Below is a small trained network, with its code and all its weights. Each question gives an input and a class and asks what happens when units are switched off, that is, made to give their printed mean instead of their output.

import numpy as np


def w(rows, s, z=0):
    codes = np.array(rows[::2]) - 128.0
    scale = np.full(codes.shape[1], s)
    scale[-1] = z or s
    return codes * scale


def f(y):
    return y / 2 * (1 + np.tanh(0.7978845608 * (y + 0.044715 * y**3)))


def log_softmax(a):
    a = a - a.max(-1, keepdims=True)
    return a - np.log(np.exp(a).sum(-1, keepdims=True))


def net(x, mask):
    res = np.array(x, float).reshape(1, 8) / 4 @ E
    y = f(res @ A[0][:, :-1].T + A[0][:, -1])
    res = res + np.where(mask, y, B[0][:, -1]) @ B[0][:, :-1]
    return log_softmax(res[-1] @ U[:, :-1].T + U[:, -1])


A, B = {}, {}
E = w([
[115,167,125],'x0',
[115,169,127],'x1',
[127,128,129],'x2',
[110,173,124],'x3',
[104,90,3],'x4',
[240,181,67],'x5',
[142,96,130],'x6',
[120,147,125],'x7',
],0.0065)
A[0] = w([
[153,148,222,74],'n0',
[80,99,64,102],'n1',
[253,125,99,106],'n2',
[195,184,93,130],'n3',
[130,124,117,216],'n4',
[109,122,81,253],'n5',
[96,46,156,102],'n6',
[197,153,110,99],'n7',
[96,78,61,67],'n8',
[73,89,144,86],'n9',
[86,131,142,99],'n10',
[109,228,178,183],'n11',
[169,127,242,157],'n12',
[156,134,106,108],'n13',
[79,242,122,191],'n14',
[46,160,136,78],'n15',
],0.012,0.0063)
B[0] = w([
[89,166,63,185],'n0',
[143,168,48,168],'n1',
[71,161,154,221],'n2',
[41,107,153,202],'n3',
[160,107,176,199],'n4',
[186,93,139,248],'n5',
[99,177,178,174],'n6',
[12,190,191,166],'n7',
[94,121,66,160],'n8',
[74,255,194,153],'n9',
[98,132,149,133],'n10',
[125,87,105,234],'n11',
[150,110,4,255],'n12',
[76,186,177,133],'n13',
[175,89,140,224],'n14',
[89,169,168,150],'n15',
],0.009,0.0056)
U = w([
[96,106,119,245],'0',
[2,163,166,1],'1',
[119,108,102,179],'2',
[107,136,20,9],'3',
[114,93,139,182],'4',
[128,129,131,157],'5',
[134,124,123,112],'6',
],0.013,0.0056)

Each question gives the input, the list of numbers given to net, and the class t.
The units are the neurons (one row each of A and B). Each row of codes is followed by its name. A weight is (code - 128) times the scale printed after its matrix; where a second scale follows, it is the last column's (A, B and U).
mask holds one flag per neuron, in row order. A switched-off neuron (its flag False) gives its mean, the last column of its row in B, instead of its output. The means were averaged over made-up inputs and are rounded, as every weight is.
A unit's drop is (log p(t) with every unit on - log p(t) with that unit switched off) / (log p(t) with every unit on - log p(t) with every unit switched off).
The circuit of an input: a set's keep is (log p(t) with only the set's units on - log p(t) with every unit switched off) / (log p(t) with every unit on - log p(t) with every unit switched off). Starting from the 12 units with the biggest drops (on a tie, the unit counted first), units are removed one at a time, each time the one whose removal leaves the highest keep (on an exact tie, the one counted first), for as long as the keep stays at least 0.8.
units of the circuit, in order: the units of the circuit, biggest drop first
most important unit: the unit with the biggest drop
top k neurons: the k neurons with the biggest drops, biggest first
drop of u: that unit's drop, to one decimal
input [2,6,-4,-6,7,-8,8,-3], class 1: top 4 neurons : (n9 n6 n12 n14)
input [5,-4,-7,8,-7,-6,3,6], class 2: most important unit : n12
input [-1,1,3,4,-3,8,-2,4], class 1: units of the circuit, in order : (n7 n3)
input [-6,4,6,6,-7,8,-1,3], class 1: top 4 neurons : (n7 n3 n2 n5)
input [6,7,-7,6,-8,-6,-5,-4], class 3: top 2 neurons : (n12 n0)
input [6,5,1,6,4,7,-5,-2], class 1: units of the circuit, in order : (n3 n7)
input [6,4,-1,8,-3,7,1,-7], class 1: top 2 neurons : (n7 n3)
input [8,-4,2,7,3,7,-8,-6], class 4: top 4 neurons : (n14 n5 n9 n0)
input [-8,-4,-6,4,-2,-8,8,1], class 1: top 2 neurons : (n9 n6)
input [6,7,2,3,-8,-6,5,7], class 3: drop of n9 : 0.0
input [-4,6,8,-5,6,8,-7,-3], class 1: drop of n7 : 0.2
input [-4,2,0,-1,-5,0,-1,-1], class 3: drop of n12 : 0.5
